[[123 132 118 123 118 137 117 131 137 132 125 133]
 [144 138 127 125 127 123 127 135 124 128 140 126]
 [134 138 114 121 113 134 112 137 137 129 134 129]
 [103 120 127 125 127 141 127 119 138 137 109 138]
 [124 122 149 132 150 121 151 118 115 134 124 130]
 [150 141 125 125 125 122 125 139 123 127 144 124]
 [154 141 130 126 131 117 131 138 118 126 148 122]
 [107 121 130 126 130 138 130 119 134 136 112 137]]
=>
[[125 133 123 132 118 123 118 137 117 131 137 132]
 [140 126 144 138 127 125 127 123 127 135 124 128]
 [134 129 134 138 114 121 113 134 112 137 137 129]
 [109 138 103 120 127 125 127 141 127 119 138 137]
 [124 130 124 122 149 132 150 121 151 118 115 134]
 [144 124 150 141 125 125 125 122 125 139 123 127]
 [148 122 154 141 130 126 131 117 131 138 118 126]
 [112 137 107 121 130 126 130 138 130 119 134 136]]

[[152 127 126 145 126 118 128]
 [144 135 150 146 132 149 138]
 [123 137 131 147 116 100 133]]
=>
[[118 128 152 127 126 145 126]
 [149 138 144 135 150 146 132]
 [100 133 123 137 131 147 116]]

[[124 125 133 138 144 109 122 143]
 [133 129 131 132 129 100 118 135]
 [126 143 120 127 151 136 135 121]
 [128 109 126 143 128 110 119 127]
 [134 147 111 129 143 129 117 126]
 [134 135 134 139 147 120 111 129]
 [127 126 124 122 118 151 138 113]
 [124 135 116 126 140 150 137 120]
 [130 140 111 119 122 149 127 127]
 [128 127 114 119 110 148 132 124]]
=>
[[122 143 124 125 133 138 144 109]
 [118 135 133 129 131 132 129 100]
 [135 121 126 143 120 127 151 136]
 [119 127 128 109 126 143 128 110]
 [117 126 134 147 111 129 143 129]
 [111 129 134 135 134 139 147 120]
 [138 113 127 126 124 122 118 151]
 [137 120 124 135 116 126 140 150]
 [127 127 130 140 111 119 122 149]
 [132 124 128 127 114 119 110 148]]

[[112 110 151 134]
 [136 135 133 116]]
=>
[[151 134 112 110]
 [133 116 136 135]]

[[137 118 111 133 121 128 134 133 127 121 131 124]
 [114 145 143 118 124 129 123 130 121 137 127 121]
 [122 129 126 122 136 127 128 130 132 121 122 124]
 [131 123 125 124 143 119 120 135 131 130 124 125]
 [129 140 135 121 126 120 120 131 123 121 114 122]
 [128 122 124 158 126 129 119 133 123 122 116 140]
 [127 122 126 121 118 137 140 138 120 122 125 121]]
=>
[[131 124 137 118 111 133 121 128 134 133 127 121]
 [127 121 114 145 143 118 124 129 123 130 121 137]
 [122 124 122 129 126 122 136 127 128 130 132 121]
 [124 125 131 123 125 124 143 119 120 135 131 130]
 [114 122 129 140 135 121 126 120 120 131 123 121]
 [116 140 128 122 124 158 126 129 119 133 123 122]
 [125 121 127 122 126 121 118 137 140 138 120 122]]

[[107 111 112 112 152]
 [115 119 121 114 142]
 [126 133 136  99 117]
 [100 112 104 116 142]
 [138 133 103 118 134]
 [156 143 100 107 152]
 [126 147 125 148 110]
 [109 100 108 147  98]
 [103 106 109 138 106]
 [110 146 129 116 140]
 [114 118 104 139  99]]
=>
[[112 152 107 111 112]
 [114 142 115 119 121]
 [ 99 117 126 133 136]
 [116 142 100 112 104]
 [118 134 138 133 103]
 [107 152 156 143 100]
 [148 110 126 147 125]
 [147  98 109 100 108]
 [138 106 103 106 109]
 [116 140 110 146 129]
 [139  99 114 118 104]]
---
[[125 124 132 124 129 132 131 126 131 124 131 125 131 129]
 [122 114 121 114 148 126 122 154 120 113 116 116 117 150]]
=>
[[122 114 121 114 148 126 122 154 120 113 116 116 117 150]
 [125 124 132 124 129 132 131 126 131 124 131 125 131 129]]

[[152 138 127 124 109 139 133 139]
 [145 136 116 124 118 121 131 144]
 [150 138 122 124 108 140 136 138]
 [151 135 128 124 108 141 131 138]
 [154 138 130 124 110 143 131 136]
 [149 135 129 124 107 142 134 139]
 [145 135 127 124 105 142 136 139]
 [152 142 123 125 107 141 138 139]]
=>
[[152 142 123 125 107 141 138 139]
 [152 138 127 124 109 139 133 139]
 [145 136 116 124 118 121 131 144]
 [150 138 122 124 108 140 136 138]
 [151 135 128 124 108 141 131 138]
 [154 138 130 124 110 143 131 136]
 [149 135 129 124 107 142 134 139]
 [145 135 127 124 105 142 136 139]]

[[104 108 135 135 141 126 116 119 138 143 132 136 114 121 145]
 [103 110 139 132 102 140 106 137 122 143 111 113 151 111 103]
 [103 133 127 142 116 113 137 133 146 111 133 111 131 130 104]
 [137 104 127 148 116 152 139 125 103 111 109 120 110 147 128]
 [147 136 126 147 107 153 143 140 111 141 131 116 150 154 117]]
=>
[[147 136 126 147 107 153 143 140 111 141 131 116 150 154 117]
 [104 108 135 135 141 126 116 119 138 143 132 136 114 121 145]
 [103 110 139 132 102 140 106 137 122 143 111 113 151 111 103]
 [103 133 127 142 116 113 137 133 146 111 133 111 131 130 104]
 [137 104 127 148 116 152 139 125 103 111 109 120 110 147 128]]

[[141 142 140 137 140 143 147 136 145 138 143]
 [140 140 136 142 139 146 147 141 142 143 144]
 [142 143 151 147 139 139 142 147 146 138 147]
 [142 148 143 133 146 139 144 132 139 138 137]
 [142 145 155 155 141 137 139 145 146 135 146]
 [143 147 148 136 147 141 141 138 140 139 142]
 [140 142 137 140 140 147 147 140 146 145 144]]
=>
[[140 142 137 140 140 147 147 140 146 145 144]
 [141 142 140 137 140 143 147 136 145 138 143]
 [140 140 136 142 139 146 147 141 142 143 144]
 [142 143 151 147 139 139 142 147 146 138 147]
 [142 148 143 133 146 139 144 132 139 138 137]
 [142 145 155 155 141 137 139 145 146 135 146]
 [143 147 148 136 147 141 141 138 140 139 142]]

[[144 134 105 139 121 140 126 137 118 141]
 [128 136 106 136 145 143 140 142 103 126]
 [123 136 110 134 148 141 143 142 106 125]]
=>
[[123 136 110 134 148 141 143 142 106 125]
 [144 134 105 139 121 140 126 137 118 141]
 [128 136 106 136 145 143 140 142 103 126]]

[[142 119 130 145 143 111 111 132]
 [125 147 108 110 111 139 152 141]
 [124 116 143 135 135 127 116 116]
 [139 113 139 148 147 111 105 125]]
=>
[[139 113 139 148 147 111 105 125]
 [142 119 130 145 143 111 111 132]
 [125 147 108 110 111 139 152 141]
 [124 116 143 135 135 127 116 116]]

[[148 128 127 127 123 135 122 128 122 120 122]
 [107 115 118 131 135 114 136 130 131 124 122]
 [108 139 140 126 131 128 131 124 137 147 144]
 [111 138 139 126 132 128 133 123 138 147 143]
 [141 112 112 133 128 123 129 136 121 108 110]
 [149 120 118 127 119 130 118 131 113 104 111]]
=>
[[149 120 118 127 119 130 118 131 113 104 111]
 [148 128 127 127 123 135 122 128 122 120 122]
 [107 115 118 131 135 114 136 130 131 124 122]
 [108 139 140 126 131 128 131 124 137 147 144]
 [111 138 139 126 132 128 133 123 138 147 143]
 [141 112 112 133 128 123 129 136 121 108 110]]
